Below is a small trained network, with its code and all its weights. Each question gives an input and a class and asks what happens when units are switched off, that is, made to give their printed mean instead of their output.

import numpy as np


def w(rows, s, z=0):
    codes = np.array(rows[::2]) - 128.0
    scale = np.full(codes.shape[1], s)
    scale[-1] = z or s
    return codes * scale


def norm(h):
    return h / np.sqrt((h * h).mean(-1, keepdims=True) + 1e-5)


def f(y):
    return y / 2 * (1 + np.tanh(0.7978845608 * (y + 0.044715 * y**3)))


def log_softmax(a):
    a = a - a.max(-1, keepdims=True)
    return a - np.log(np.exp(a).sum(-1, keepdims=True))


def net(x, mask):
    res = np.array(x, float).reshape(1, 2) / 4 @ E
    u = 0
    for l in range(4):
        y = f(norm(res) @ A[l][:, :-1].T + A[l][:, -1])
        res = res + np.where(mask[u : u + 4], y, B[l][:, -1]) @ B[l][:, :-1]
        u += 4
    return log_softmax(norm(res)[-1] @ U[:, :-1].T + U[:, -1])


A, B = {}, {}
E = w([
[159,185,179,220,118,254,48,85,95],'x0',
[129,8,182,17,206,166,124,104,123],'x1',
],0.011)
A[0] = w([
[148,65,24,66,254,223,105,74,163,180],'0.n0',
[228,189,149,178,146,138,55,110,15,159],'0.n1',
[100,115,187,200,149,110,101,112,185,1],'0.n2',
[181,203,75,204,217,47,114,187,121,120],'0.n3',
],0.0063,0.0022)
B[0] = w([
[101,81,176,254,27,98,80,86,124,248],'0.n0',
[143,14,43,72,126,92,110,207,140,254],'0.n1',
[231,182,76,88,224,166,159,143,87,123],'0.n2',
[56,148,238,97,174,59,64,20,148,201],'0.n3',
],0.0053,0.0059)
A[1] = w([
[192,66,104,119,69,74,115,156,139,177],'1.n0',
[196,216,74,153,55,95,212,202,114,2],'1.n1',
[126,188,82,16,108,58,149,171,173,139],'1.n2',
[4,254,155,20,236,219,79,51,94,125],'1.n3',
],0.0069,0.00084)
B[1] = w([
[162,236,188,121,81,134,102,81,187,210],'1.n0',
[62,77,237,135,208,61,187,94,90,216],'1.n1',
[205,169,86,191,57,254,127,135,142,253],'1.n2',
[97,230,22,76,64,95,88,97,202,113],'1.n3',
],0.0088,0.0044)
A[2] = w([
[168,134,183,146,122,129,65,107,165,5],'2.n0',
[118,89,183,87,215,200,139,130,134,50],'2.n1',
[134,74,168,106,194,69,139,100,72,133],'2.n2',
[151,147,77,42,112,67,254,210,147,33],'2.n3',
],0.0088,0.0012)
B[2] = w([
[106,210,7,82,90,80,217,142,100,246],'2.n0',
[81,110,150,156,215,108,168,153,209,204],'2.n1',
[87,179,109,179,140,118,160,43,140,188],'2.n2',
[168,103,89,168,205,151,121,164,66,254],'2.n3',
],0.013,0.0046)
A[3] = w([
[84,143,191,195,153,53,112,148,146,2],'3.n0',
[149,146,134,56,71,208,117,90,186,81],'3.n1',
[93,170,160,148,106,133,101,210,72,140],'3.n2',
[182,107,73,151,174,206,106,251,116,150],'3.n3',
],0.011,0.0014)
B[3] = w([
[29,44,212,110,199,179,156,70,213,207],'3.n0',
[51,196,64,52,69,46,252,78,100,138],'3.n1',
[125,35,148,60,205,111,191,130,152,174],'3.n2',
[254,26,81,144,96,105,5,194,30,255],'3.n3',
],0.01,0.0098)
U = w([
[18,85,191,171,194,114,169,94,221,164],'0',
[251,70,80,160,146,130,97,213,88,151],'1',
[90,236,56,94,35,100,166,121,160,179],'2',
[122,180,206,78,108,156,106,196,147,21],'3',
[145,198,211,71,123,154,94,185,164,1],'4',
[148,200,215,88,113,148,85,169,163,2],'5',
],0.019,0.011)

Each question gives the input, the list of numbers given to net, and the class t.
The units are the neurons (one row each of A and B). Each row of codes is followed by its name. A weight is (code - 128) times the scale printed after its matrix; where a second scale follows, it is the last column's (A, B and U).
mask holds one flag per neuron, layer by layer. A switched-off neuron (its flag False) gives its mean, the last column of its row in B, instead of its output. The means were averaged over made-up inputs and are rounded, as every weight is.
A unit's drop is (log p(t) with every unit on - log p(t) with that unit switched off) / (log p(t) with every unit on - log p(t) with every unit switched off).
unit that matters most: the unit with the biggest drop
k most important neurons: the k neurons with the biggest drops, biggest first
top k neurons in layer l: the k neurons of layer l with the biggest drops, biggest first
drop when u is switched off: that unit's drop, to one decimal
input [-3,0], class 2: unit that matters most : 1.n2
input [-2,3], class 2: top 2 neurons in layer 2 : (2.n0; 2.n1)
input [-2,-4], class 0: 2 most important neurons : (0.n1; 2.n0)
input [3,-1], class 2: 2 most important neurons : (1.n0; 2.n3)
input [7,-7], class 0: 2 most important neurons : (1.n1; 1.n2)
input [3,2], class 2: 3 most important neurons : (2.n3; 0.n0; 1.n0)
input [-2,-1], class 2: 2 most important neurons : (1.n2; 2.n3)
input [-2,-3], class 2: 2 most important neurons : (0.n3; 0.n0)
input [0,-3], class 2: 3 most important neurons : (0.n3; 0.n0; 1.n1)
input [3,-2], class 2: 2 most important neurons : (2.n0; 2.n3)
input [2,0], class 2: 2 most important neurons : (0.n1; 1.n0)
input [6,-7], class 0: 2 most important neurons : (1.n1; 1.n2)
input [3,-4], class 0: drop when 1.n2 is switched off : 0.5
input [-3,-2], class 2: drop when 1.n2 is switched off : 2.0
